Below is a small trained network, with its code and all its weights. Each question gives an input and a class and asks what happens when units are switched off, that is, made to give their printed mean instead of their output.

import numpy as np


def w(rows, s, z=0):
    codes = np.array(rows[::2]) - 128.0
    scale = np.full(codes.shape[1], s)
    scale[-1] = z or s
    return codes * scale


def f(y):
    return np.maximum(y, 0)


def log_softmax(a):
    a = a - a.max(-1, keepdims=True)
    return a - np.log(np.exp(a).sum(-1, keepdims=True))


def net(x, mask):
    res = np.array(x, float).reshape(1, 2) / 4 @ E
    y = f(res @ A[0][:, :-1].T + A[0][:, -1])
    res = res + np.where(mask, y, B[0][:, -1]) @ B[0][:, :-1]
    return log_softmax(res[-1] @ U[:, :-1].T + U[:, -1])


A, B = {}, {}
E = w([
[190,204,81,100,219,165,53],'x0',
[89,167,116,129,53,253,121],'x1',
],0.013)
A[0] = w([
[151,162,113,132,199,153,97,82],'neuron 1',
[97,98,149,137,70,73,182,123],'neuron 2',
[124,145,124,130,78,209,127,134],'neuron 3',
[98,141,136,106,137,128,139,103],'neuron 4',
[141,83,96,138,44,79,112,129],'neuron 5',
[136,121,130,130,145,88,125,254],'neuron 6',
[147,161,103,128,199,132,110,168],'neuron 7',
[143,108,130,128,194,7,136,70],'neuron 8',
],0.021,0.016)
B[0] = w([
[131,113,196,125,115,101,101,217],'neuron 1',
[117,115,182,122,161,98,89,244],'neuron 2',
[140,107,53,133,126,138,120,238],'neuron 3',
[108,140,118,140,134,138,131,129],'neuron 4',
[142,130,177,98,120,152,135,196],'neuron 5',
[110,101,42,87,187,133,254,228],'neuron 6',
[114,114,177,112,148,123,126,240],'neuron 7',
[148,148,102,172,60,157,32,253],'neuron 8',
],0.031,0.022)
U = w([
[116,78,246,64,175,99,60,111],'0',
[148,110,19,145,70,174,47,136],'1',
[94,87,33,64,207,135,227,245],'2',
[96,201,105,181,102,135,130,94],'3',
[119,175,108,167,100,120,211,82],'4',
[142,192,121,217,58,149,160,91],'5',
[100,162,103,146,68,104,181,88],'6',
[140,190,150,154,91,107,151,91],'7',
],0.011)

Each question gives the input, the list of numbers given to net, and the class t.
The units are the neurons (one row each of A and B). Each row of codes is followed by its name. A weight is (code - 128) times the scale printed after its matrix; where a second scale follows, it is the last column's (A, B and U).
mask holds one flag per neuron, in row order. A switched-off neuron (its flag False) gives its mean, the last column of its row in B, instead of its output. The means were averaged over made-up inputs and are rounded, as every weight is.
A unit's drop is (log p(t) with every unit on - log p(t) with that unit switched off) / (log p(t) with every unit on - log p(t) with every unit switched off).
The circuit of an input: a set's keep is (log p(t) with only the set's units on - log p(t) with every unit switched off) / (log p(t) with every unit on - log p(t) with every unit switched off). Starting from all 8 units, units are removed one at a time, each time the one whose removal leaves the highest keep (on an exact tie, the one counted first), for as long as the keep stays at least 0.8.
units of the circuit, in order: the units of the circuit, biggest drop first
top k neurons: the k neurons with the biggest drops, biggest first
drop of u: that unit's drop, to one decimal
input [8,8], class 0: top 4 neurons -> (neuron 1; neuron 8; neuron 6; neuron 7)
input [-4,6], class 1: units of the circuit, in order -> (neuron 3)
input [6,6], class 0: top 4 neurons -> (neuron 6; neuron 8; neuron 1; neuron 7)
input [-4,-5], class 1: top 3 neurons -> (neuron 8; neuron 7; neuron 1)
input [-2,3], class 2: top 2 neurons -> (neuron 8; neuron 1)
input [-3,-2], class 2: top 3 neurons -> (neuron 1; neuron 6; neuron 7)
input [8,7], class 0: top 4 neurons -> (neuron 1; neuron 8; neuron 6; neuron 7)
input [2,2], class 2: top 2 neurons -> (neuron 8; neuron 2)
input [-5,-6], class 1: top 4 neurons -> (neuron 8; neuron 7; neuron 1; neuron 6)
input [5,-6], class 1: top 2 neurons -> (neuron 8; neuron 2)
input [3,-1], class 2: top 2 neurons -> (neuron 2; neuron 8)
input [-2,-3], class 2: top 2 neurons -> (neuron 6; neuron 1)
input [-1,5], class 1: drop of neuron 5 -> 0.0
input [0,-7], class 1: drop of neuron 8 -> 4.1
input [1,-8], class 1: drop of neuron 8 -> 4.5
input [8,6], class 0: units of the circuit, in order -> (neuron 1)
